Below are the code and all the weights of a small trained network. Each question names an input and a target symbol and asks about switching units off, where a switched-off unit gives its printed mean instead of its output.

import numpy as np


def w(rows, s, z=0):
    codes = np.array(rows[::2]) - 128.0
    scale = np.full(codes.shape[1], s)
    scale[-1] = z or s
    return codes * scale


def norm(h):
    return h / np.sqrt((h * h).mean(-1, keepdims=True) + 1e-5)


def f(y):
    return y / 2 * (1 + np.tanh(0.7978845608 * (y + 0.044715 * y**3)))


def softmax(a):
    e = np.exp(a - a.max(-1, keepdims=True))
    return e / e.sum(-1, keepdims=True)


def log_softmax(a):
    a = a - a.max(-1, keepdims=True)
    return a - np.log(np.exp(a).sum(-1, keepdims=True))


def net(x, mask):
    ids = ['αβδηθπτφω'.index(c) for c in x.split()]
    T = len(ids)
    res = E[ids] + P[:T]
    r = norm(res)
    for j in range(2):
        rows = slice(2 * j, 2 * j + 2)
        q, k, v = (r @ M[0][rows].T for M in (Q, K, V))
        z = softmax(np.where(np.tri(T) > 0, q @ k.T / 2**0.5, -1e9)) @ v
        o = O[0][rows]
        res = res + np.where(mask[j], z, o[:, -1]) @ o[:, :-1]
    y = f(norm(res) @ A[0][:, :-1].T + A[0][:, -1])
    res = res + np.where(mask[2:6], y, B[0][:, -1]) @ B[0][:, :-1]
    return log_softmax(norm(res)[-1] @ U[:, :-1].T + U[:, -1])


Q, K, V, O, A, B = {}, {}, {}, {}, {}, {}
E = w([
[83,137,151],'α',
[89,104,151],'β',
[90,150,152],'δ',
[103,114,44],'η',
[108,124,150],'θ',
[87,91,156],'π',
[98,108,152],'τ',
[181,248,119],'φ',
[186,58,190],'ω',
],0.014)
P = w([
[2,55,180],'0',
[46,146,152],'1',
[66,128,152],'2',
[87,142,145],'3',
[98,135,134],'4',
[106,114,145],'5',
[136,128,135],'6',
[138,120,138],'7',
[163,108,127],'8',
[153,105,133],'9',
[160,100,121],'10',
[99,169,128],'11',
[105,63,150],'12',
],0.0068)
Q[0] = w([
[230,126,1],'head 0',
[226,196,102],'head 0',
[175,67,199],'head 1',
[34,56,210],'head 1',
],0.0079)
K[0] = w([
[70,166,145],'head 0',
[70,108,202],'head 0',
[180,152,140],'head 1',
[247,127,130],'head 1',
],0.013)
V[0] = w([
[116,118,25],'head 0',
[24,75,33],'head 0',
[110,3,96],'head 1',
[163,250,5],'head 1',
],0.0068)
O[0] = w([
[152,137,71,69],'head 0',
[88,54,2,123],'head 0',
[229,135,113,3],'head 1',
[73,216,122,114],'head 1',
],0.0083,0.0035)
A[0] = w([
[254,194,91,215],'neuron 0',
[157,225,151,253],'neuron 1',
[248,100,38,211],'neuron 2',
[37,166,109,94],'neuron 3',
],0.0065,0.0033)
B[0] = w([
[3,78,219,232],'neuron 0',
[66,23,156,254],'neuron 1',
[61,229,126,221],'neuron 2',
[151,75,117,178],'neuron 3',
],0.0073,0.004)
U = w([
[85,69,132,2],'α',
[156,87,132,45],'β',
[182,154,155,84],'δ',
[95,156,26,208],'η',
[115,107,134,88],'θ',
[136,130,117,37],'π',
[152,113,133,59],'τ',
[27,217,208,198],'φ',
[229,86,255,106],'ω',
],0.0076,0.0033)

Each question gives the input, a string of symbols that net reads in full, and the target symbol t.
The units are the heads (2 rows each of Q, K, V and O) and the neurons (one row each of A and B). Each row of codes is followed by its name. A weight is (code - 128) times the scale printed after its matrix; where a second scale follows, it is the last column's (O, A, B and U).
mask holds one flag per unit, heads first, then neurons. A switched-off unit (its flag False) gives its mean, the last column of its rows in O or B, instead of its output. The means were averaged over made-up inputs and are rounded, as every weight is.
A unit's drop is (log p(t) with every unit on - log p(t) with that unit switched off) / (log p(t) with every unit on - log p(t) with every unit switched off).
The circuit of an input: a set's keep is (log p(t) with only the set's units on - log p(t) with every unit switched off) / (log p(t) with every unit on - log p(t) with every unit switched off). Starting from all 6 units, units are removed one at a time, each time the one whose removal leaves the highest keep (on an exact tie, the one counted first), for as long as the keep stays at least 0.8.
circuit, biggest first: the units of the circuit, biggest drop first
top k neurons: the k neurons with the biggest drops, biggest first
drop of u: that unit's drop, to one decimal
input φ α η α, target η: circuit, biggest first -> (head 0; neuron 0)
input φ η ω ω α α β τ, target ω: circuit, biggest first -> (head 1; neuron 1)
input π α ω θ π, target ω: circuit, biggest first -> (head 1; head 0)
input φ α τ φ ω τ, target ω: top 2 neurons -> (neuron 2; neuron 0)
input ω α β α β, target ω: top 2 neurons -> (neuron 1; neuron 0)
input β φ ω β, target ω: top 3 neurons -> (neuron 2; neuron 0; neuron 1)
input α φ β η φ η α θ, target η: top neuron -> (neuron 0)
input φ β β φ ω ω α, target ω: top 2 neurons -> (neuron 2; neuron 0)
input ω η α, target η: drop of neuron 1 -> 0.3
input π θ π α φ φ ω ω π, target ω: drop of neuron 2 -> 0.2
input α η τ, target η: drop of head 0 -> 1.5
